Below are the code and all the weights of a small trained network. Each question names an input and a class and asks about switching units off, where a switched-off unit gives its printed mean instead of its output.

import numpy as np


def w(rows, s, z=0):
    codes = np.array(rows[::2]) - 128.0
    scale = np.full(codes.shape[1], s)
    scale[-1] = z or s
    return codes * scale


def norm(h):
    return h / np.sqrt((h * h).mean(-1, keepdims=True) + 1e-5)


def f(y):
    return y / 2 * (1 + np.tanh(0.7978845608 * (y + 0.044715 * y**3)))


def log_softmax(a):
    a = a - a.max(-1, keepdims=True)
    return a - np.log(np.exp(a).sum(-1, keepdims=True))


def net(x, mask):
    res = np.array(x, float).reshape(1, 4) / 4 @ E
    u = 0
    for l in range(2):
        y = f(norm(res) @ A[l][:, :-1].T + A[l][:, -1])
        res = res + np.where(mask[u : u + 15], y, B[l][:, -1]) @ B[l][:, :-1]
        u += 15
    return log_softmax(norm(res)[-1] @ U[:, :-1].T + U[:, -1])


A, B = {}, {}
E = w([
[223,144,187,64,41],'x0',
[72,45,81,79,7],'x1',
[20,148,253,36,150],'x2',
[134,121,41,14,205],'x3',
],0.0039)
A[0] = w([
[112,58,187,212,1,4],'L0N0',
[155,103,206,214,105,37],'L0N1',
[148,207,131,146,177,96],'L0N2',
[157,186,156,51,32,119],'L0N3',
[85,80,77,88,25,93],'L0N4',
[141,181,197,107,159,47],'L0N5',
[192,114,113,75,46,97],'L0N6',
[40,141,49,204,155,147],'L0N7',
[232,102,34,147,139,123],'L0N8',
[227,210,132,164,188,52],'L0N9',
[222,190,158,90,106,83],'L0N10',
[243,169,189,124,131,88],'L0N11',
[164,107,203,212,141,69],'L0N12',
[221,198,123,146,30,112],'L0N13',
[192,120,78,41,166,85],'L0N14',
],0.0095,0.0031)
B[0] = w([
[160,137,88,74,122,228],'L0N0',
[184,210,79,23,130,169],'L0N1',
[115,60,56,109,145,167],'L0N2',
[2,141,114,150,135,210],'L0N3',
[173,43,77,104,181,235],'L0N4',
[139,41,173,137,165,163],'L0N5',
[99,87,107,175,130,200],'L0N6',
[83,157,118,181,95,235],'L0N7',
[183,144,254,149,66,255],'L0N8',
[108,14,110,101,180,202],'L0N9',
[63,129,78,151,148,184],'L0N10',
[105,125,82,167,173,195],'L0N11',
[148,149,95,98,182,167],'L0N12',
[127,161,137,182,86,216],'L0N13',
[153,244,93,80,126,200],'L0N14',
],0.0085,0.0051)
A[1] = w([
[44,244,54,176,135,165],'L1N0',
[125,54,129,124,53,100],'L1N1',
[156,87,124,83,71,77],'L1N2',
[201,191,51,126,122,170],'L1N3',
[133,51,94,67,53,132],'L1N4',
[33,153,182,22,142,95],'L1N5',
[162,247,93,26,157,49],'L1N6',
[102,106,129,147,32,162],'L1N7',
[145,209,236,115,166,25],'L1N8',
[142,254,56,27,91,122],'L1N9',
[86,106,117,68,147,119],'L1N10',
[57,168,154,31,128,181],'L1N11',
[54,118,251,58,145,3],'L1N12',
[115,122,147,150,183,163],'L1N13',
[171,214,103,108,236,167],'L1N14',
],0.0083,0.0027)
B[1] = w([
[1,200,108,160,140,253],'L1N0',
[148,133,142,58,231,161],'L1N1',
[32,91,102,151,212,138],'L1N2',
[182,132,228,71,67,209],'L1N3',
[138,76,105,84,254,190],'L1N4',
[210,121,178,202,82,208],'L1N5',
[95,209,233,101,157,196],'L1N6',
[45,170,167,145,166,183],'L1N7',
[149,140,63,97,188,132],'L1N8',
[139,249,92,31,215,233],'L1N9',
[252,114,157,239,109,184],'L1N10',
[188,189,138,116,76,209],'L1N11',
[156,85,192,180,25,162],'L1N12',
[155,71,23,75,22,159],'L1N13',
[109,106,92,27,139,206],'L1N14',
],0.006,0.005)
U = w([
[140,4,38,78,181,180],'0',
[143,219,95,32,124,173],'1',
[194,104,191,198,8,171],'2',
[2,148,45,190,94,4],'3',
],0.013,0.0023)

Each question gives the input, the list of numbers given to net, and the class t.
The units are the neurons (one row each of A and B). Each row of codes is followed by its name. A weight is (code - 128) times the scale printed after its matrix; where a second scale follows, it is the last column's (A, B and U).
mask holds one flag per neuron, layer by layer. A switched-off neuron (its flag False) gives its mean, the last column of its row in B, instead of its output. The means were averaged over made-up inputs and are rounded, as every weight is.
A unit's drop is (log p(t) with every unit on - log p(t) with that unit switched off) / (log p(t) with every unit on - log p(t) with every unit switched off).
The circuit of an input: a set's keep is (log p(t) with only the set's units on - log p(t) with every unit switched off) / (log p(t) with every unit on - log p(t) with every unit switched off). Starting from the 12 units with the biggest drops (on a tie, the unit counted first), units are removed one at a time, each time the one whose removal leaves the highest keep (on an exact tie, the one counted first), for as long as the keep stays at least 0.8.
units of the circuit, in order: the units of the circuit, biggest drop first
top k neurons: the k neurons with the biggest drops, biggest first
k most important neurons of layer l: the k neurons of layer l with the biggest drops, biggest first
drop of u: that unit's drop, to one decimal
input [-3,-7,8,-5], class 2: units of the circuit, in order : (L1N12)
input [-7,4,7,-8], class 1: units of the circuit, in order : (L0N0, L0N3)
input [8,-7,3,-2], class 3: units of the circuit, in order : (L0N10, L0N11)
input [3,-6,8,-5], class 2: top 2 neurons : (L0N5, L1N12)
input [8,6,5,-8], class 1: top 4 neurons : (L0N0, L0N1, L0N9, L0N7)
input [7,5,-4,5], class 3: top 2 neurons : (L0N3, L0N6)
input [-7,-2,-5,4], class 3: 2 most important neurons of layer 0 : (L0N7, L0N4)
input [-7,4,-2,8], class 1: 2 most important neurons of layer 0 : (L0N14, L0N3)
input [-5,3,-2,5], class 1: 2 most important neurons of layer 1 : (L1N9, L1N3)
input [2,-4,-5,-1], class 2: top 4 neurons : (L0N8, L0N13, L0N4, L1N4)
input [-5,-4,-3,3], class 3: 4 most important neurons of layer 1 : (L1N4, L1N3, L1N10, L1N5)
input [4,4,0,-7], class 1: top 2 neurons : (L0N0, L0N1)
input [6,-6,5,-6], class 0: 3 most important neurons of layer 0 : (L0N11, L0N5, L0N14)
input [4,7,-5,0], class 0: units of the circuit, in order : (L0N4)
input [-6,2,-8,5], class 2: top 2 neurons : (L0N8, L0N3)
input [0,-5,6,5], class 2: 2 most important neurons of layer 0 : (L0N4, L0N5)
input [-1,7,-1,-6], class 0: top 2 neurons : (L0N4, L0N14)
input [7,3,-4,-5], class 3: top 3 neurons : (L0N3, L0N6, L0N13)
input [-1,4,8,-6], class 2: top 3 neurons : (L0N14, L1N12, L1N5)
input [7,-8,-2,4], class 0: units of the circuit, in order : (L0N9)
input [-8,-8,1,-5], class 0: top 3 neurons : (L0N9, L0N3, L0N13)
input [-1,-4,-6,1], class 2: top 2 neurons : (L0N8, L0N4)
input [7,-6,5,3], class 3: drop of L0N0 : 0.1
